A = [105 138 131 131 120]
A[-5]: 105
A[2]: 131
A[-2]: 131
A[-1]: 120

data = [147 145 144 123 127 116 134 102 116 129 124 113 145 111 156]
data[0] = 147
data[3] = 123
data[10] = 124
data[2] = 144
data[11] = 113
data[6] = 134

X = [109 132 144 100]
X[0] = 109
X[1] = 132

W =
[[126 117 116 120 137 129 122 132 123]
 [134 127 132 135 143 138 132 131 129]
 [123 128 131 132 114 121 139 123 125]
 [121 133 148 136 133 116 123 120 123]
 [117 132 126 117 124 126 125 139 134]
 [120 132 133 120 140 131 129 131 125]
 [130 138 107 131 135 124 126 132 128]]
W[0][0] => 126
W[6] => [130, 138, 107, 131, 135, 124, 126, 132, 128]
W[1] => [134, 127, 132, 135, 143, 138, 132, 131, 129]
W[1][0] => 134
W[0][1] => 117
W[2][6] => 139
W[2][5] => 121
W[5] => [120, 132, 133, 120, 140, 131, 129, 131, 125]
W[1][1] => 127
W[:, 3] => [120, 135, 132, 136, 117, 120, 131]
W[3][8] => 123
W[5][4] => 140
W[0][8] => 123
W[6][8] => 128
W[0][2] => 116
W[:, 4] => [137, 143, 114, 133, 124, 140, 135]
W[2] => [123, 128, 131, 132, 114, 121, 139, 123, 125]
W[3] => [121, 133, 148, 136, 133, 116, 123, 120, 123]
W[2][7] => 123
W[3][0] => 121

B = [127 107 126 116 125]
B[-5]: 127
B[4]: 125

m =
[[135 121 115 119 121 150 133 124 106]
 [136 143 129 133 136 123 124 133 121]
 [112 125 123 131 121 113 145 131 129]
 [135 139 128 132 138 126 125 131 121]
 [136 120 114 120 124 150 132 124 106]
 [135 114 111 118 122 156 133 122 104]
 [137 133 125 125 130 136 125 127 117]
 [135 135 125 128 128 129 127 130 121]
 [113 127 124 131 122 114 144 131 128]]
m[0,-9] -> 135
m[-3,-6] -> 125
m[:, 7] -> [124, 133, 131, 131, 124, 122, 127, 130, 131]
m[3,-8] -> 139
m[-3,4] -> 130
m[-2,-5] -> 128
m[6] -> [137, 133, 125, 125, 130, 136, 125, 127, 117]
m[-8,0] -> 136
m[8,5] -> 114
m[-4,0] -> 135
m[5,-1] -> 104
m[0] -> [135, 121, 115, 119, 121, 150, 133, 124, 106]
m[:, 0] -> [135, 136, 112, 135, 136, 135, 137, 135, 113]
m[-3,-2] -> 127
m[:, -8] -> [121, 143, 125, 139, 120, 114, 133, 135, 127]
m[1,-4] -> 123
m[-2,-9] -> 135
m[3,-9] -> 135
m[-9,3] -> 119
m[:, 5] -> [150, 123, 113, 126, 150, 156, 136, 129, 114]
m[1,-5] -> 136
m[4,-8] -> 120
m[-9,-3] -> 133
m[-9,8] -> 106
m[1,-1] -> 121
m[-2,-7] -> 125

arr = [121 142 126 129 151 128 126]
arr[0]: 121
arr[3]: 129

x =
[[143 155 116 103 136 147 119 113 135 142 131 126 118]
 [143 151 110 111 148 132 109 130 142 132 125 116 123]
 [143 152 111 108 145 137 110 125 142 135 126 118 118]
 [143 142 102 145 125 115 143 132 123 116 143 121 119]
 [143 157 145 117 100 112 135 149 139 118 109 120 136]
 [143 155 154 137 116 103 104 120 139 149 143 129 115]
 [143 157 144 118 101 110 136 148 139 118 109 119 133]
 [143 135 106 148 112 133 138 125 116 141 122 126 149]
 [144 155 144 116 100 114 139 149 134 113 110 124 139]
 [144 158 140 110 103 123 147 144 122 110 119 136 142]
 [143 155 123 100 126 148 129 109 123 142 138 129 124]
 [143 155 123 101 124 149 133 109 122 141 137 130 125]]
x[0][0]	143
x[5][11]	129
x[3][2]	102
x[6][2]	144
x[0][7]	113
x[0]	[143, 155, 116, 103, 136, 147, 119, 113, 135, 142, 131, 126, 118]
x[2][3]	108
x[9]	[144, 158, 140, 110, 103, 123, 147, 144, 122, 110, 119, 136, 142]
x[3][1]	142
x[5][5]	103
x[4][8]	139
x[4][0]	143
x[:, 12]	[118, 123, 118, 119, 136, 115, 133, 149, 139, 142, 124, 125]
x[0][10]	131
x[11][1]	155
x[:, 5]	[147, 132, 137, 115, 112, 103, 110, 133, 114, 123, 148, 149]
x[8][2]	144
x[2][6]	110
x[7]	[143, 135, 106, 148, 112, 133, 138, 125, 116, 141, 122, 126, 149]
x[5][9]	149
x[:, 1]	[155, 151, 152, 142, 157, 155, 157, 135, 155, 158, 155, 155]
x[3]	[143, 142, 102, 145, 125, 115, 143, 132, 123, 116, 143, 121, 119]
x[11][6]	133
x[5][3]	137
x[1][5]	132
x[9][8]	122
x[1]	[143, 151, 110, 111, 148, 132, 109, 130, 142, 132, 125, 116, 123]
x[8][10]	110
x[:, 10]	[131, 125, 126, 143, 109, 143, 109, 122, 110, 119, 138, 137]
x[5]	[143, 155, 154, 137, 116, 103, 104, 120, 139, 149, 143, 129, 115]
x[9][11]	136
x[5][2]	154
x[11][10]	137
x[6][7]	148
x[2][5]	137
x[8][8]	134
x[10][3]	100
x[8][9]	113

a =
[[122 134 117 137 144 123 117 115 129 126 134 126]
 [101 146 129 137 121 132 138 132 115 149 122 146]
 [135 122 108 137 142 124 102 114 128 121 131 128]
 [118 135 139 137 133 123 141 121 136 122 129 124]
 [140 151 142 137 131 123 145 129 105 138 140 110]
 [150 124 116 137 132 123 101 111 113 120 127 129]
 [143 130 120 137 124 131 120 137 110 139 133 125]
 [126 143 132 137 124 132 144 145 112 148 137 122]
 [139 132 134 137 125 128 135 135 120 131 133 118]
 [135 114  99 137 143 130  99 126 136 124 136 126]
 [141 113 120 137 122 136 124 148 134 131 132 122]
 [115 139 148 137 130 125 155 130 137 127 131 120]
 [112 132 129 137 136 128 137 130 140 129 132 125]
 [117 121 118 137 149 125 120 120 155 115 134 122]]
Indices start at 0.
row 0 col 0	122
row 2 col 9	121
row 13 col 2	118
row 0 col 11	126
row 11 col 10	131
row 0 col 3	137
row 4 col 8	105
row 4 col 11	110
row 7 col 0	126
row 8 col 2	134
row 8 col 9	131
row 9 col 3	137
row 5 col 6	101
row 0 col 8	129
row 11 col 3	137
row 8 col 6	135
row 10 col 7	148
row 9 col 9	124
row 10 col 4	122
row 7 col 6	144
row 13 col 6	120
row 4 col 3	137
row 4 col 6	145
row 2 col 2	108
row 6 col 7	137
row 8 col 5	128
row 13 col 3	137
row 12 col 9	129
row 9 col 10	136
row 4 col 2	142
row 11 col 5	125
row 2 col 10	131
row 1 col 0	101
row 7 col 1	143
row 6 col 0	143
row 6 col 2	120
row 0 col 5	123
row 0 col 10	134

grid =
[[122 131 128 140 127]
 [104 146 146 117 135]
 [108 140 131 138 133]
 [103 145 135 151 127]]
grid[0,0]	122
grid[2,0]	108
grid[2,1]	140
grid[3,0]	103
grid[1,1]	146
grid[:, 3]	[140, 117, 138, 151]
grid[3]	[103, 145, 135, 151, 127]
grid[2]	[108, 140, 131, 138, 133]

M = [120 123 131 113 102 132]
M[0]: 120
M[3]: 113
M[1]: 123
M[5]: 132
